Below is a small trained network, with its code and all its weights. Each question gives an input and a class and asks what happens when units are switched off, that is, made to give their printed mean instead of their output.

import numpy as np


def w(rows, s, z=0):
    codes = np.array(rows[::2]) - 128.0
    scale = np.full(codes.shape[1], s)
    scale[-1] = z or s
    return codes * scale


def norm(h):
    return h / np.sqrt((h * h).mean(-1, keepdims=True) + 1e-5)


def f(y):
    return y / 2 * (1 + np.tanh(0.7978845608 * (y + 0.044715 * y**3)))


def log_softmax(a):
    a = a - a.max(-1, keepdims=True)
    return a - np.log(np.exp(a).sum(-1, keepdims=True))


def net(x, mask):
    res = np.array(x, float).reshape(1, 3) / 4 @ E
    u = 0
    for l in range(4):
        y = f(norm(res) @ A[l][:, :-1].T + A[l][:, -1])
        res = res + np.where(mask[u : u + 7], y, B[l][:, -1]) @ B[l][:, :-1]
        u += 7
    return log_softmax(norm(res)[-1] @ U[:, :-1].T + U[:, -1])


A, B = {}, {}
E = w([
[200,1,135,139,57,33,167],'x0',
[65,49,77,236,110,143,180],'x1',
[93,57,53,54,66,178,168],'x2',
],0.0063)
A[0] = w([
[144,174,72,156,168,112,123,108],'0.n0',
[149,172,120,21,117,125,149,26],'0.n1',
[77,61,122,109,89,142,136,54],'0.n2',
[158,105,111,2,98,142,165,2],'0.n3',
[122,240,156,172,103,149,178,83],'0.n4',
[161,185,107,72,182,57,90,4],'0.n5',
[162,113,150,112,110,121,195,79],'0.n6',
],0.0073,0.003)
B[0] = w([
[89,159,143,155,107,140,113,152],'0.n0',
[139,168,104,60,115,143,70,227],'0.n1',
[255,161,103,124,121,145,200,214],'0.n2',
[102,87,115,24,159,63,32,251],'0.n3',
[79,158,148,170,144,131,139,210],'0.n4',
[137,152,152,135,95,178,191,213],'0.n5',
[200,113,82,165,126,135,98,151],'0.n6',
],0.0097,0.0024)
A[1] = w([
[212,76,93,151,179,45,90,95],'1.n0',
[138,99,207,93,208,139,195,2],'1.n1',
[148,161,57,99,164,169,111,139],'1.n2',
[148,140,252,135,45,103,151,12],'1.n3',
[180,19,91,185,57,99,201,145],'1.n4',
[108,73,61,40,93,171,172,126],'1.n5',
[252,208,176,135,125,159,135,31],'1.n6',
],0.011,0.0018)
B[1] = w([
[75,214,157,105,179,172,115,196],'1.n0',
[113,158,106,117,105,103,98,125],'1.n1',
[138,116,181,198,137,105,126,162],'1.n2',
[145,191,82,49,176,127,178,156],'1.n3',
[81,125,187,204,4,196,133,253],'1.n4',
[92,58,177,156,98,72,137,202],'1.n5',
[115,131,105,58,112,68,228,168],'1.n6',
],0.013,0.011)
A[2] = w([
[187,110,173,85,131,183,1,2],'2.n0',
[189,157,145,153,94,47,82,140],'2.n1',
[118,134,140,121,114,100,140,154],'2.n2',
[234,132,111,160,161,83,103,76],'2.n3',
[158,47,59,121,44,59,174,117],'2.n4',
[202,35,83,41,90,114,40,42],'2.n5',
[194,152,140,150,104,104,101,63],'2.n6',
],0.011,0.0024)
B[2] = w([
[149,130,104,96,128,106,184,225],'2.n0',
[90,124,118,95,158,170,130,140],'2.n1',
[185,88,135,113,124,167,125,201],'2.n2',
[88,178,111,122,113,136,112,95],'2.n3',
[132,154,102,76,165,177,150,203],'2.n4',
[144,143,178,151,158,81,4,254],'2.n5',
[46,176,122,134,156,93,132,83],'2.n6',
],0.018,0.0027)
A[3] = w([
[84,168,86,141,70,120,203,58],'3.n0',
[118,159,165,74,97,139,153,203],'3.n1',
[174,213,156,66,183,157,146,238],'3.n2',
[107,165,120,201,158,170,129,79],'3.n3',
[137,125,88,171,212,215,105,62],'3.n4',
[149,129,111,124,133,114,91,4],'3.n5',
[99,9,106,182,134,116,136,175],'3.n6',
],0.013,0.0014)
B[3] = w([
[140,51,153,114,171,96,9,216],'3.n0',
[122,89,100,224,140,120,120,219],'3.n1',
[83,85,159,187,54,185,107,254],'3.n2',
[186,62,94,54,182,132,194,219],'3.n3',
[195,202,127,147,184,155,93,156],'3.n4',
[165,47,175,171,153,30,221,125],'3.n5',
[69,161,178,169,47,166,116,201],'3.n6',
],0.011,0.0081)
U = w([
[136,150,34,166,124,61,114,24],'0',
[61,97,208,200,34,204,137,203],'1',
[195,171,98,140,247,202,149,183],'2',
[156,97,169,68,145,21,2,141],'3',
[133,207,37,149,115,75,97,2],'4',
[150,162,26,156,115,65,103,11],'5',
[123,143,83,22,82,108,233,123],'6',
],0.012,0.0052)

Each question gives the input, the list of numbers given to net, and the class t.
The units are the neurons (one row each of A and B). Each row of codes is followed by its name. A weight is (code - 128) times the scale printed after its matrix; where a second scale follows, it is the last column's (A, B and U).
mask holds one flag per neuron, layer by layer. A switched-off neuron (its flag False) gives its mean, the last column of its row in B, instead of its output. The means were averaged over made-up inputs and are rounded, as every weight is.
A unit's drop is (log p(t) with every unit on - log p(t) with that unit switched off) / (log p(t) with every unit on - log p(t) with every unit switched off).
The circuit of an input: a set's keep is (log p(t) with only the set's units on - log p(t) with every unit switched off) / (log p(t) with every unit on - log p(t) with every unit switched off). Starting from the 12 units with the biggest drops (on a tie, the unit counted first), units are removed one at a time, each time the one whose removal leaves the highest keep (on an exact tie, the one counted first), for as long as the keep stays at least 0.8.
units of the circuit, in order: the units of the circuit, biggest drop first
k most important neurons: the k neurons with the biggest drops, biggest first
top k neurons in layer l: the k neurons of layer l with the biggest drops, biggest first
drop when u is switched off: that unit's drop, to one decimal
input [-5,-8,5], class 3: units of the circuit, in order : [1.n4]
input [0,-5,-2], class 6: 2 most important neurons : [1.n6, 0.n5]
input [2,-2,8], class 3: 2 most important neurons : [0.n3, 1.n4]
input [-4,4,-5], class 2: units of the circuit, in order : [1.n4, 1.n5]
input [7,-8,-8], class 6: units of the circuit, in order : [1.n6, 1.n3]
input [-3,-8,3], class 3: 3 most important neurons : [1.n0, 0.n3, 1.n4]
input [-5,-8,6], class 3: 3 most important neurons : [1.n4, 1.n0, 0.n3]
input [3,-3,-8], class 6: 2 most important neurons : [1.n6, 1.n4]
input [-6,-1,-2], class 2: 2 most important neurons : [0.n2, 1.n4]
input [-7,-2,4], class 2: 2 most important neurons : [1.n4, 1.n2]
input [-7,0,-6], class 2: top 2 neurons in layer 0 : [0.n4, 0.n2]
input [6,-8,0], class 3: 4 most important neurons : [1.n4, 0.n3, 2.n5, 0.n1]
input [-1,-4,-6], class 6: top 4 neurons in layer 1 : [1.n6, 1.n4, 1.n3, 1.n0]
input [5,-5,7], class 3: units of the circuit, in order : [0.n3]
input [4,-6,-3], class 6: 2 most important neurons : [1.n6, 0.n5]
input [7,-8,-5], class 6: 4 most important neurons : [1.n6, 1.n3, 1.n4, 0.n5]
input [3,-4,2], class 3: drop when 2.n1 is switched off : 0.0
input [0,4,-8], class 2: drop when 1.n4 is switched off : 0.6
input [4,-3,6], class 3: drop when 0.n3 is switched off : 1.3
input [-8,-1,3], class 2: drop when 1.n4 is switched off : 0.4
input [4,-8,1], class 3: top neuron in layer 2 : [2.n5]
